Below is a small trained network, with its code and all its weights. Each question gives an input and a class and asks what happens when units are switched off, that is, made to give their printed mean instead of their output.

import numpy as np


def w(rows, s, z=0):
    codes = np.array(rows[::2]) - 128.0
    scale = np.full(codes.shape[1], s)
    scale[-1] = z or s
    return codes * scale


def norm(h):
    return h / np.sqrt((h * h).mean(-1, keepdims=True) + 1e-5)


def f(y):
    return np.maximum(y, 0)


def log_softmax(a):
    a = a - a.max(-1, keepdims=True)
    return a - np.log(np.exp(a).sum(-1, keepdims=True))


def net(x, mask):
    res = np.array(x, float).reshape(1, 8) / 4 @ E
    u = 0
    for l in range(2):
        y = f(norm(res) @ A[l][:, :-1].T + A[l][:, -1])
        res = res + np.where(mask[u : u + 5], y, B[l][:, -1]) @ B[l][:, :-1]
        u += 5
    return log_softmax(norm(res)[-1] @ U[:, :-1].T + U[:, -1])


A, B = {}, {}
E = w([
[136,69,111,111,87],'x0',
[121,106,93,146,37],'x1',
[94,63,75,75,196],'x2',
[129,132,152,182,54],'x3',
[24,42,54,48,108],'x4',
[126,90,196,74,146],'x5',
[120,5,131,93,191],'x6',
[96,210,178,134,76],'x7',
],0.0016)
A[0] = w([
[115,39,141,91,128,25],'L0N0',
[138,210,103,145,196,11],'L0N1',
[11,73,4,98,55,3],'L0N2',
[130,205,73,142,176,11],'L0N3',
[69,94,30,137,107,40],'L0N4',
],0.0041,0.003)
B[0] = w([
[111,190,111,141,168,166],'L0N0',
[187,234,15,137,208,150],'L0N1',
[7,86,18,1,24,251],'L0N2',
[189,218,91,118,246,142],'L0N3',
[101,109,73,83,70,189],'L0N4',
],0.0053,0.0024)
A[1] = w([
[219,23,61,198,102,2],'L1N0',
[114,236,75,131,178,25],'L1N1',
[90,224,239,205,2,1],'L1N2',
[193,168,183,147,195,93],'L1N3',
[90,56,200,83,249,63],'L1N4',
],0.0047,0.0031)
B[1] = w([
[217,66,57,226,54,147],'L1N0',
[220,223,76,170,226,186],'L1N1',
[3,194,237,196,83,255],'L1N2',
[74,112,77,111,110,238],'L1N3',
[202,101,230,87,154,222],'L1N4',
],0.0062,0.0023)
U = w([
[8,238,237,240,23,147],'0',
[14,28,14,17,19,230],'1',
[234,31,24,231,51,2],'2',
[234,21,234,14,234,135],'3',
[230,253,42,188,242,141],'4',
],0.0065,0.003)

Each question gives the input, the list of numbers given to net, and the class t.
The units are the neurons (one row each of A and B). Each row of codes is followed by its name. A weight is (code - 128) times the scale printed after its matrix; where a second scale follows, it is the last column's (A, B and U).
mask holds one flag per neuron, layer by layer. A switched-off neuron (its flag False) gives its mean, the last column of its row in B, instead of its output. The means were averaged over made-up inputs and are rounded, as every weight is.
A unit's drop is (log p(t) with every unit on - log p(t) with that unit switched off) / (log p(t) with every unit on - log p(t) with every unit switched off).
The circuit of an input: a set's keep is (log p(t) with only the set's units on - log p(t) with every unit switched off) / (log p(t) with every unit on - log p(t) with every unit switched off). Starting from all 10 units, units are removed one at a time, each time the one whose removal leaves the highest keep (on an exact tie, the one counted first), for as long as the keep stays at least 0.8.
circuit, biggest first: the units of the circuit, biggest drop first
top k neurons: the k neurons with the biggest drops, biggest first
top k neurons in layer l: the k neurons of layer l with the biggest drops, biggest first
drop when u is switched off: that unit's drop, to one decimal
input [-8,-6,-3,0,7,0,-1,-1], class 4: circuit, biggest first -> [L1N1, L0N2]
input [-1,1,1,7,-3,-3,7,-8], class 2: circuit, biggest first -> [L1N0]
input [-1,-7,0,-5,7,7,-3,6], class 3: circuit, biggest first -> [L0N2, L1N4]
input [-1,1,6,5,-4,-4,-1,-7], class 2: top 2 neurons -> [L1N0, L0N2]
input [-5,-7,8,6,2,-7,6,-6], class 3: circuit, biggest first -> [L1N4, L0N2]
input [3,1,-3,-8,1,8,-5,-2], class 3: circuit, biggest first -> [L0N2, L1N2]
input [-1,-5,-6,-6,1,-7,-5,7], class 4: top 2 neurons in layer 0 -> [L0N1, L0N3]
input [4,-1,7,-3,-1,0,0,-2], class 3: top 2 neurons in layer 1 -> [L1N4, L1N3]
input [-1,-1,4,2,3,6,1,2], class 3: top 2 neurons -> [L1N4, L0N4]
input [-8,-4,5,6,3,-3,-4,-8], class 4: drop when L0N3 is switched off -> 0.1
input [3,0,-3,2,-8,-2,0,-6], class 2: drop when L1N0 is switched off -> 0.9
input [-7,-7,-3,-4,3,8,-6,-5], class 4: drop when L0N1 is switched off -> 0.8
